(in the rows, 128 means zero)
Each row has a class, written after it.
[112 111 149 150 141 141 102 169  96  94 108 145 126 171 124 123  60  98
 130 100 127  97 131  83 118 115  82 126 136 167 134  77  51 108 103  87
 108 164  88]
R
[111 115 123 156 147 128 106 145 101  58 104 118 102 153 107 146  52 122
 127 111 121 109 131  81 124 109 103 138 126 180 127  77  35  97 101  49
 117 178  86]
C
[128 118 162 150  96 134 151 105  74 161 168 136 170 143 113 102  76 126
 135 124  97 134  92  64  94 103 104 145 108 135  64 131 135 139 147 156
 134 122 108]
R
[125 132 148 147  93 158 157  77 113  43 128 123 143 132  98 107 154 136
 151 118  92 172 121 111 125 132 115 133 188 144 140 120 104 149 121  98
 121 147  57]
X
[104 145 175 139 124 126 175 156 123 141 166 126 144 121  99 132  61 120
  97 121 134  99  88 115  96 127 102 163 134 141  74 147 124 104 128  97
 161 132 134]
D
[ 83 143 187 153 104 117 177 207 120 163 171 107 152 109  79 129  77 150
 102 163 140 100  91  88  83 108  82 181 139 119  59 140 123 109 127 124
 150 138 157]
E
[126 124 145 147 100 110 152 149  92 177 187 151 159 166 137  97  63 121
 140 128 115 163  97  58  95 111 119 124 130 133  75 126 165 133 149 159
 129 137 120]
Y
[ 82 129 158 136 111  96 168 190 107 176 174 107 138 123  89 140  77 146
  93 141 155  87  76  88  75 117  79 183 141 131  55 132 129 100 115 114
 153 147 154]
Y
[140 113 171 167 110 121 157 140  98 159 190 161 171 157 146  92  73 112
 150 116 109 186  97  59  98 105 128 123 120 121  85 139 156 138 154 153
 127 146 109]
X
[107 133 121 129  99 114 131  66 125 106 138 105 129 165  77 123 120 143
 139 139 104 140 135  75 109 141  76 145 174 153 137  81 149 171 133 138
 129 144  68]
Y
[118 126 141 119 100 144 173  84 107  79 113 140 159 127 118 103 108 134
 140 135 106 141 132  88 141 124 107 118 195 134 155 112  81 178 108 129
 123 132  47]
Q
[147 120 155 178 105 138 139 145  92 152 201 155 180 158 136  98  68 140
 153 116 112 161  88  58 104 112 146 130 111 138  70 124 141 128 151 153
 131 152 140]
X
[ 78 140 158 134 120  93 158 186 104 170 170 107 141 119  92 141  80 151
  94 136 160  85  82  89  72 122  77 180 132 130  60 134 131 104 125 111
 153 147 151]
Y
[132 127 156 137  83 127 164 135  74 160 170 161 168 126 137  94  62 140
 156 124 117 127  95  65  99  94 131 120 115 144  74 130  67 128 127 137
 140 145 114]
Q
[107 139 180 138 129 123 171 149 123 134 162 117 147 123  91 135  69 128
  97 124 129 103  89 122  96 120 104 168 128 135  76 145 125 102 127  90
 161 131 130]
D
[118 138 156 134 124 125 155 169 113 124 145 114 145 124  86 145  56 128
  99 115 132  96  89 127  98 116 119 160 132 140  76 140 114  99 133 106
 150 136 140]
C
[128 131 134 146  93 158 157  71 115  50 134 123 138 139  95 112 151 140
 155 127  93 172 121 102 126 137 118 136 187 147 139 120 112 153 118 104
 122 143  63]
X
[109 130 141 144  99 114 158  64 126 105 141 119 136 156  75 110 125 132
 134 149  98 163 148  89 121 138  76 134 171 151 141  99 121 193 124 127
 137 142  59]
D
[143 110 162 167 104 129 155 125  82 163 204 162 163 157 137 103  47 134
 152 135 104 153  95  65 113 114 135 131 117 143  74 120 122 137 125 132
 122 147 140]
F
[157 128 157 154  72 149 138 141  87 163 195 161 160 157 117 103  58 143
 157 120 117 136  94  57 103 118 136 124 132 142  77 121 130 147 140 148
 126 175 129]
W
[109 113 131 163 149 133 100 155 102  57 104 118 114 155 102 142  50 132
 127 111 115 106 129  77 127 108  98 139 124 179 122  68  40  93 100  57
 109 172  91]
C
[117 128 149 115  89 149 182 102 113  84 116 121 160 135 101 106 126 125
 138 153  91 166 136  93 131 119  97 126 195 129 155 109  99 180 108 126
 120 128  45]
E
[ 99 111 160 150  92 129 178  73 115  89 137 116 150 145  79 118  88 123
 128 145  92 155 126  79 126 126  80 132 179 144 130 102  80 173  91  85
 130 142  53]
D
[114 137 126 131 103 111 137  64 112 116 140 112 121 159  78 123 119 134
 143 130 107 147 145  74 104 135  78 139 187 158 140  92 137 181 127 130
 131 166  56]
Y
[111 137 119 127  85 146 145  84 106  69 126 116 129 147  90 119 133 139
 149 132 100 145 114  95 117 138  98 139 196 158 135 114 119 154 119 101
 123 135  62]
Y
[107 151 183 137 120 131 163 171 120 140 162 113 154 106  85 128  58 139
 106 130 127  94  86  98  84 121  98 170 128 126  83 131 133  98 133  97
 157 133 148]
E
[113 134 138 142  93 134 137  52 115  99 124 114 145 155  78 112 125 133
 138 131 105 146 151  83 112 144  75 137 171 141 143  89 142 202 139 141
 128 143  66]
R
[121 112 160 129  67 142 162  82 117  93 141 125 136 146  79 122  91 123
 135 132 103 138 124  80 120 132  90 130 192 132 139  91  79 178 100 108
 121 176  51]
W
[136 104 126 154 164 133  95 142  95  81  96 120 136 153 113 160  38 104
 125 104 128 111 145  91 130 102 110 133 143 165 144  86  40 109 113  83
 117 176  77]
C
[119 127 143 157 160 143 101 122 101  78 104 131 127 135 129 137  30 117
 137 103 133  90 141  65 132 110  97 137 142 164 154  76  46 108 117  83
 120 177  77]
Q
[104 127 142 130  98 139 169  88 116  83 120 127 173 127 111  99 129 124
 130 139 101 155 141  98 138 116  98 120 185 127 127 105 107 182 109 112
 107 139  30]
U
[101 105 141 158 151 133 121 134 109  77 124 126 127 153 119 137  57 136
 130 131 117 107 136  72 133 109  91 145 123 168 126  75  49  91  92  41
 123 169  89]
D
[112 107 154 145  99 129 168  82 117  86 142 119 153 139  93 111 107 120
 131 123 101 153 117  78 117 128  93 131 172 134 134  94  87 159 102 111
 129 155  63]
X
[117 127 184 159 137 139 191 175  88 120 190 140 162 119 112 119  73 146
 114 122 119 112  80  89 101 121 109 169 148 125  65 140 110 118 120 104
 140 168 113]
X
[109 137 168 135 127 120 163 145 125 144 168 118 147 126  90 136  63 127
  96 123 134 101  86 114  93 127 104 167 116 133  76 139 133 107 129  97
 167 127 144]
D
[ 84 151 184 157 105 114 163 198 114 159 167 100 159 106  76 133  80 163
 105 160 144  94  94  86  80 113  80 181 133 126  68 138 121 116 132 112
 152 142 160]
E
[143 139 152 163  91 142 137 159  90 169 199 160 174 154 125  93  58 139
 161 137 104 149  98  52 100 118 130 124 119 143  84 122 145 151 161 158
 138 139 143]
E
[115 117 129 121  88 157 179  80  95  82 112 125 161 139 109 112 133 128
 133 140 109 148 142  97 131 132  98 129 195 130 136 113  99 186 107 123
 121 134  53]
R
[ 82 129 189 149 116 103 192 191 109 170 176 116 158 113  87 135  82 145
  90 154 145 100  89 110  91 108  84 176 136 125  50 154  95 117 113 110
 155 144 144]
D
[107 112 162 146  93 121 165  54 111 102 150 114 142 141  83 123  84 128
 133 141 101 145 126  84 120 133  86 140 169 145 132  88  80 170  96 100
 124 151  78]
F
[122 105 155 174 159 137  95 133  89  89 103 117 149 151 101 132  63 139
 134 113 117 121 158  76 116 102  92 139 156 156 143  82  71 109 102  61
 110 186  83]
R
[131 120 157 155  93 125 140 113  97 158 174 141 174 139 120 100  79 115
 137 125  91 143  83  73 100  98 112 135  98 137  54 114 120 137 134 141
 122 123  86]
U
[102 137 176 132 137 116 159 135 118 141 170 119 139 118 105 141  49 129
 101 125 141  90  84 108  94 130 105 176 113 130  85 138 139  98 131  91
 150 134 158]
F
[122 143 173 129 100 120 187 142 107 137 173 132 135 129 106 145  69 151
 122 144 138  86  78 104  95 132 106 177 128 158  76 114  89 119 102  92
 135 155 147]
F
[116 138 133 143  95 133 128  60 120 105 135 123 144 157  83 109 132 139
 141 129 104 147 152  85 110 148  87 133 169 146 137  95 139 207 144 150
 131 150  73]
R
[117 119 181 150 143 128 194 149  77 136 195 142 150 119 107 123  58 151
 110 140 114 115  87  97 104 127 103 176 144 126  64 134 102 124 103  88
 134 155 122]
F
[132 142 177 116  76 144 185 169 112 134 162 135 143 132  95 141  64 153
 121 135 142  67  72  88  96 125 104 171 146 147  74 114  97 122 107 115
 130 172 123]
W
[142 119 172 139  82 135 160 138  95 171 184 155 164 154 133  92  55 126
 143 124 109 156 100  60 102 105 129 119 129 118  81 130 147 146 143 160
 120 156 103]
W
[128 108 149 156 166 143 107 131 105  69 111 121 142 147 122 144  58 107
 128  91 124 118 138  81 119 108 101 138 140 153 148  73  46  90 102  69
 115 186  69]
X
[129 126 172 132 104 146 190 161  91 136 185 137 127 121  95 131  69 149
 113 134 118  98  84  92 100 122 107 173 163 125  74 139 108 126 105  99
 137 185 106]
W
[ 89 150 186 151 102 121 167 196 118 163 175 110 155 103  81 131  78 155
 106 150 138  90  86  91  79 116  86 178 128 128  57 136 111 114 131 121
 153 142 159]
E
[119 138 170 110 103 137 160 149 118 138 159 120 141 121  96 141  60 138
 103 116 144  82  87 102  89 123 111 167 137 123  88 132 124 107 127 105
 149 163 127]
W
[114 166 173 135  84 144 183 172 115 132 171 125 141 125  81 133  64 155
 128 148 118  83  76  84  86 129 101 172 137 157  68 119 113 113 117 102
 144 140 145]
E
[124 141 176 138 103 126 198 166 113 136 170 138 152 138  92 135  70 147
 118 143 132  95  81 104  97 126 101 168 141 155  68 127 103 118 105  91
 149 143 131]
D
[126 143 119 157  82 154 135  92 111  50 115 115 131 139  66 118 137 138
 149 133  91 167 133 124 125 143 113 127 198 158 133 131 110 168 135 114
 120 129  74]
C
[134 102 162 172 163 135 110 131  92  90 116 118 155 151 109 129  61 136
 146 105 113 132 137  69 114  95 100 138 149 162 138  72  56  92  94  77
 104 188  67]
X
[124 141 165 136 105 127 188 148 116 140 170 131 145 129  96 145  75 151
 119 145 131  93  80 105  96 129 109 172 136 160  72 133  95 122 106  88
 152 146 133]
D
[142 113 154 129  91 125 170 123  68 166 188 162 168 134 132 104  65 134
 153 130 110 138  97  78  95 108 131 127 108 144  68 123  65 127 111 122
 129 151 124]
F
[132 118 129 153 156 140 100 147  89  71  98 118 131 159 100 154  36 106
 131 103 122 107 137  90 127 106 103 134 144 175 138  82  37 113 115  85
 113 174  72]
C
[118 146 147 146  81 165 152  92 111  64 130 118 145 128  77 110 137 154
 160 153  84 156 127  98 126 131 104 140 197 151 139 121 113 156 126 101
 124 126  72]
E
[123 112 180 160  99 125 165 126  84 151 172 137 177 144 108 107  77 127
 134 137  94 148  90  79 105  97 101 139 113 139  65 141 104 133 129 128
 136 116  93]
D
[121 124 157 160 122 129 180 177  77 120 170 130 142 118  80 137  61 140
 106 129 117 111  86 103 100 118 108 165 157 141  59 144  81 129 109  94
 144 160 117]
C
[111 120 140 150 138 119 107 189 102  80 103 137 108 171  99 134  46  93
 126 105 122 110 121  92 117 108  90 122 137 185 127  80  19 101 101  90
 105 168  84]
C
[102 140 127 128  96 111 132  65 122 106 137 105 134 162  81 122 114 140
 138 135 111 139 133  66 104 137  74 145 171 155 137  90 154 177 142 135
 133 143  62]
Y
[112 150 173 124 113 138 162 168 115 134 158 119 154 111  95 130  73 146
 110 128 123  90  86 102  89 123 102 166 127 134  88 121 118 106 126  97
 154 133 143]
E
[108 143 163 133 119 140 150 157 104 128 151 125 156 121  95 131  75 137
 103 111 146  83  90 111  88 132 104 168 127 127  76 133 134 109 137 103
 154 137 155]
R
[126 103 172 172 173 123 102 113  90  95 119 113 144 152 100 133  38 141
 134 120 101 127 153  78 120 103  84 145 143 163 149  64  61  99  91  60
  98 182  78]
F
[103 123 152 145  86 127 164  75 117  91 130 125 135 131  98 109  87 124
 139 138 104 134 126  73 127 127  87 125 171 140 142 100  82 171 110 115
 132 141  65]
Q
[114 118 146 181 155 125  93 128 106  86 113 120 141 146 104 122  62 132
 140 123 110 130 148  70 125  98  92 134 145 166 133  67  76 108  97  53
  95 184  61]
U
[105 115 152 149 135 137 104 171 101  86 103 142 123 170 117 126  64  96
 124 100 133 100 137  87 117 117  77 126 139 165 138  73  51 106 102  80
 109 165  90]
R
[113 114 150 161 159 116  91 148  93  91 110 106 142 172  97 137  52 146
 137 118 122 112 136  63 116  98  80 145 148 170 144  63  87  95 106  67
 106 183  79]
Y
[ 98 136 160 129 131 121 149 169 114 137 156 110 143 126 102 144  67 140
  97 118 143  84  78 103  91 122  99 173 137 132  77 130 147  83 123  92
 148 136 143]
Y
[117 138 153 130  77 134 142  66 131 100 138 117 123 151  76 120 112 141
 144 133 114 140 140  76 115 138  89 136 186 144 143  98 127 191 131 132
 122 178  55]
W
[130 121 162 166  96 131 154 143  88 164 170 155 178 157 135  88  72 116
 139 128 113 161 117  63 100 112 112 121 121 121  76 136 162 152 158 165
 125 130 121]
R
[117 128 163 158 128 147 183 166  79 131 179 138 147 123 105 116  79 145
 107 129 118 104  96  94 100 131 102 170 154 126  67 143 132 140 119 104
 144 158 124]
R
[101 149 172 128 128 125 155 143 115 139 153 123 148 112 104 132  52 140
 106 119 139  79  88 104  98 118 104 164 120 126  86 129 127  99 140 120
 158 121 139]
Q
